Below is a small trained network, with its code and all its weights. Each question gives an input and a target symbol and asks what happens when units are switched off, that is, made to give their printed mean instead of their output.

import numpy as np


def w(rows, s, z=0):
    codes = np.array(rows[::2]) - 128.0
    scale = np.full(codes.shape[1], s)
    scale[-1] = z or s
    return codes * scale


def f(y):
    return y / 2 * (1 + np.tanh(0.7978845608 * (y + 0.044715 * y**3)))


def softmax(a):
    e = np.exp(a - a.max(-1, keepdims=True))
    return e / e.sum(-1, keepdims=True)


def log_softmax(a):
    a = a - a.max(-1, keepdims=True)
    return a - np.log(np.exp(a).sum(-1, keepdims=True))


def net(x, mask):
    ids = ['ΓΛΣβεζμπ'.index(c) for c in x.split()]
    T = len(ids)
    res = E[ids] + P[:T]
    q, k, v = (res @ M[0].T for M in (Q, K, V))
    z = softmax(np.where(np.tri(T) > 0, q @ k.T / 4**0.5, -1e9)) @ v
    res = res + np.where(mask[0], z, O[0][:, -1]) @ O[0][:, :-1]
    y = f(res @ A[0][:, :-1].T + A[0][:, -1])
    res = res + np.where(mask[1:13], y, B[0][:, -1]) @ B[0][:, :-1]
    return log_softmax(res[-1] @ U[:, :-1].T + U[:, -1])


Q, K, V, O, A, B = {}, {}, {}, {}, {}, {}
E = w([
[82,168,192,201,73],'Γ',
[147,138,181,223,70],'Λ',
[162,79,131,236,117],'Σ',
[172,121,80,72,74],'β',
[169,108,217,200,142],'ε',
[84,113,246,130,179],'ζ',
[2,61,111,143,156],'μ',
[161,42,121,162,226],'π',
],0.0081)
P = w([
[85,224,119,207,87],'0',
[95,115,167,208,171],'1',
[99,74,170,196,169],'2',
[117,54,179,168,142],'3',
[137,25,174,144,131],'4',
[152,13,192,136,114],'5',
[157,4,206,136,98],'6',
],0.0045)
Q[0] = w([
[208,234,10,3,122],'H0',
[77,48,236,223,148],'H0',
[100,2,251,240,138],'H0',
[70,32,232,240,142],'H0',
],0.0085)
K[0] = w([
[81,151,155,246,140],'H0',
[176,105,84,8,107],'H0',
[156,106,82,9,112],'H0',
[177,108,90,2,109],'H0',
],0.009)
V[0] = w([
[243,181,40,172,24],'H0',
[250,106,150,168,166],'H0',
[99,179,60,119,38],'H0',
[114,43,2,132,218],'H0',
],0.0083)
O[0] = w([
[219,136,18,69,97,24],'H0',
[197,252,59,205,215,205],'H0',
[168,63,77,35,61,2],'H0',
[2,86,28,228,178,174],'H0',
],0.0082,0.003)
A[0] = w([
[121,115,70,172,204,242],'N0',
[193,76,81,73,81,187],'N1',
[63,183,179,172,148,91],'N2',
[177,192,89,161,71,252],'N3',
[104,77,187,141,85,155],'N4',
[109,149,80,166,180,202],'N5',
[205,238,202,119,160,195],'N6',
[102,148,76,169,184,173],'N7',
[84,225,147,159,170,56],'N8',
[94,224,147,150,174,79],'N9',
[206,205,114,150,146,232],'N10',
[199,68,166,74,2,244],'N11',
],0.0082,0.0027)
B[0] = w([
[81,191,130,121,107,235],'N0',
[155,99,85,51,195,154],'N1',
[118,106,126,129,192,254],'N2',
[96,116,54,126,72,152],'N3',
[89,66,178,148,113,173],'N4',
[80,189,104,113,128,207],'N5',
[254,215,170,178,111,185],'N6',
[78,179,115,99,130,210],'N7',
[138,135,112,91,200,211],'N8',
[154,146,113,89,199,201],'N9',
[162,190,49,199,56,163],'N10',
[86,125,126,18,147,179],'N11',
],0.0078,0.0085)
U = w([
[207,178,113,210,110,61],'Γ',
[76,186,75,104,190,188],'Λ',
[91,171,192,32,53,118],'Σ',
[147,51,43,31,180,6],'β',
[207,117,219,145,168,114],'ε',
[108,147,49,215,34,231],'ζ',
[173,175,113,99,79,135],'μ',
[60,2,181,172,121,112],'π',
],0.0056,0.0021)

Each question gives the input, a string of symbols that net reads in full, and the target symbol t.
The units are the heads (4 rows each of Q, K, V and O) and the neurons (one row each of A and B). Each row of codes is followed by its name. A weight is (code - 128) times the scale printed after its matrix; where a second scale follows, it is the last column's (O, A, B and U).
mask holds one flag per unit, heads first, then neurons. A switched-off unit (its flag False) gives its mean, the last column of its rows in O or B, instead of its output. The means were averaged over made-up inputs and are rounded, as every weight is.
A unit's drop is (log p(t) with every unit on - log p(t) with that unit switched off) / (log p(t) with every unit on - log p(t) with every unit switched off).
The circuit of an input: a set's keep is (log p(t) with only the set's units on - log p(t) with every unit switched off) / (log p(t) with every unit on - log p(t) with every unit switched off). Starting from the 12 units with the biggest drops (on a tie, the unit counted first), units are removed one at a time, each time the one whose removal leaves the highest keep (on an exact tie, the one counted first), for as long as the keep stays at least 0.8.
units of the circuit, in order: the units of the circuit, biggest drop first
top k neurons: the k neurons with the biggest drops, biggest first
drop of u: that unit's drop, to one decimal
input ζ ε ζ μ ε, target π: units of the circuit, in order => (H0 N4)
input Λ π ε Σ μ, target π: units of the circuit, in order => (N4 H0)
input Λ β β, target β: units of the circuit, in order => (H0 N1)
input β ε ε μ, target β: units of the circuit, in order => (H0 N1)
input μ Γ Λ, target π: units of the circuit, in order => (H0 N4 N6)
input Γ ζ β, target Σ: top neuron => (N11)
input β Γ Λ π ε, target β: units of the circuit, in order => (H0 N1)
input β ε ε ζ π, target β: top 2 neurons => (N1 N6)
input β Γ ε ε Λ, target β: top 2 neurons => (N1 N11)
input π Γ Λ μ Σ, target π: top 2 neurons => (N6 N10)
input μ Γ ζ ζ, target π: drop of H0 => 0.6
input π Γ ζ ζ ε π Σ, target Λ: drop of N4 => 0.0
input μ ε ε, target π: drop of N4 => 0.1
input ζ Σ Γ, target ε: drop of H0 => 0.7
